In the rows, 128 means zero.
Each row has a class, written after it.
[ 50 111  85 160 107 119 112 127 105 126 122 159 142 120 113 119 137 157
  51 125 170  85 135 103 129 139 111 134 112 163  98 125 101 140 204 155
  87 117  96 123 172  98 141 140 123  83 107 105 136 129  69 151 140 130
 104 118 106  97 155  85 128 120 129 188 103 104 125 150 147 116 109 127
 120 120  77 145 132 119 148 144 129 104 128  98 122 134 138 118 154 123
 136 136 145 158  91 109 151 179 146 154 140 131 103 120 125 118 143 155
 109]  Q441
[ 36 121 122 165 170 118 122 140 125 145 121 135 113 118  85 133 129 134
 164 124 150  96 139 143 134 120 108 134 140 154 148 130  87 140 158 131
  73 131 109 134  88 140 134 135 137 183 131 143 132 139 114 122 151 128
 100 154  92 150 131 145 117 120 138 121 129 127 137 133 105 107  93 140
 130 120 161 146 136  89 152 153 122 164 130 126 107 113 139 128 148 114
 150 132 129 142 126 108 153 190 138 100 172 147 125 139 138 125 133 131
 104]  Q441
[141 134 129 122 146 125 142 137 127 135 124 134 115 127 127 109 128 129
 137 128 122 124 126 137 168 127 124 125 132 133 150 137 123 128 114 129
 102 123 119 126  97 148 129 133 126 165 128 145 130 134 133 117 141 132
 113 135 117 146 128 162 130 121 128 119 139 132 134 126 122 111 128 130
 132 133 154 131 128 122 119 132 132 155 132 136 124 128 126 135 128 127
 133 123 114 128 138 130 130 134 136  97 152 130 132 128 130 117 128 126
 124]  Q534
[185 131 136  88 134 125 149 129 128 153 151 111  79 126 132 135 114 126
 225 134  91 189 141 158 157 141 138 123 116 128 136 134 117 141  67 131
  97 124 139 131  95 143 137 171 150  93 152 145 131 131 148 102 119 121
 136 151 128 149  95 119 120 125 127 126 170 119 114 106  93 103 131 146
 122 125 196 163 125 115 134 128 133 168 133 160 117 129 127 140 140 137
 129 126 132 116 148 131 139 128 112  45 118 123 134 131 128 159 139 114
 119]  Q534
[212 124 137 119 159 125 122 133 126 140 134 121  96 157 133 123 125 119
 187 132 106 137 133 153 132 116 130 124 120 115 147 126 129 123  97 125
 111 120 141 128 121 133 125 142 146 136 149 167 129 133 149  98 137  92
 138 148 124 153 111 152 140 126 136 111 133 132 121 124 102 110 133 135
 118 136 167 124 104 120 128 132 141 137 122 144  98 115 140 147 128 130
 127 125 123 104 137 137 117 140 112 117 135 127 134 130 127 139 135  96
 121]  Q534
[150 124 163 143 182 126 118 137 152 151 134 116  95 125 121 134 124 125
 252 132  89 116 130 148 129 112 122 137 146 119 160 122 119 135  90 125
 133 125 149 127  87 130 125 146 130 161 154 141 117 143 159  98 134 121
 131 158 118 163 108 132 142 127 136  90 129 137 115 123 105 120 124 156
 137 123 116 143 118 112 120 130 135 145 129 143 114 114 145 151 133 111
 144 121 129 109 133 130 151 119 126 105 135 140 136 134 146 130 125 130
 122]  Q534
[165 133 111 107 109 121 135 121 124 160 149 118 111 129 128 128 124 144
 198 129 119 183 142 135 121 128 138 136 125 112  94 152 165 156  88 139
 163 129 140 126 117 100 144 179 136  49 142 102 121 139 116 113 114 130
 152 155 165 108 124  71 131 137 131 142 139 125  99 109  96 153 140 127
 118 125 121 142 117 125 124 120 134 140 131 150 148 134 125 141 147 125
 131 118 140 141 128 121 141  80 127  79  76 117 128 121 122 147 146 133
 100]  Q441
[176  76 125 153 128 131 126 118 115 167 113 140 109 120 137 119 125 191
 103 131 133 143 122 138 130 140 126 133 128 123  71  72  98 138 123 145
 119  98 113 124 116 113 108 187 146  41 129 117 126 128 107 114  99 124
 125 146  94 137 174 160 117 136 111 148  75 112  99  85 130  37 139 151
 114 126 133 167 121 124 125 120 134 112 143 146 110 137 121 139 168 113
 141 146 166 128 102 122 117 146  84 212 143 126 116 123 157 132 141 123
 131]  Q441
[ 46  94  98 191 144 106 112 116 106 157 130 143  65 120 107 130 116 170
 151 214 120 102 147 125 118 121 128 129 131 153 113 136 129 159 153 138
 104 122 135 131 106  75 127 170 177  60 169 104 143 147 104 118 140 125
 131 163 113 132 127  84 126 132 128 124 106 110  89 139 115 148  89 137
 104 112  69 141 116  89 150 127 148 103 145 108 116 115 135 136 178 131
 129 137 171 136 102  99 176 157 138  58  95 144 110 118 157 140 153 148
  80]  Q441
[127 112  92 125 111 120 159 103 117 107 156 103 117 145 131 140 121 119
 123 123 144 157 115 112 123 120 166 126  95 122 108 166 158 155 117 106
 174 147 144 128 174  42 152 112 151 125 143 100 142 124 131 138  90 123
 153 125 215 114 110  90 140 129 110 163 170  96 117  96  81 178 148 122
 114 128 143  81 113 124 160 116 116  98 140 122 143 139 119 141 118 147
 125 123 141 158 121 140 135  20 108 153  65 128 121 101 131 124 127 144
 115]  Q441
[192 107 141  98 123 126 153 137 139 132 119 131  83 121 137 146 122 120
 149 134 107 132 130 155 132 160 126 123 121 145 171 134  92 116  88 128
  51 113 125 129  73 164 115 156 153 157 147 171 122 140 133  82 120 127
 123 142 104 166 105 187 136 126 142 114 146 124 142 112 108  95 125 150
 111 134 164 140 121 121 103 122 145 184 129 142  95 134 103 136 129 138
 129 129 131 111 135 134 124 148 114  65 165 128 135 141 124 134 135 103
 127]  Q534
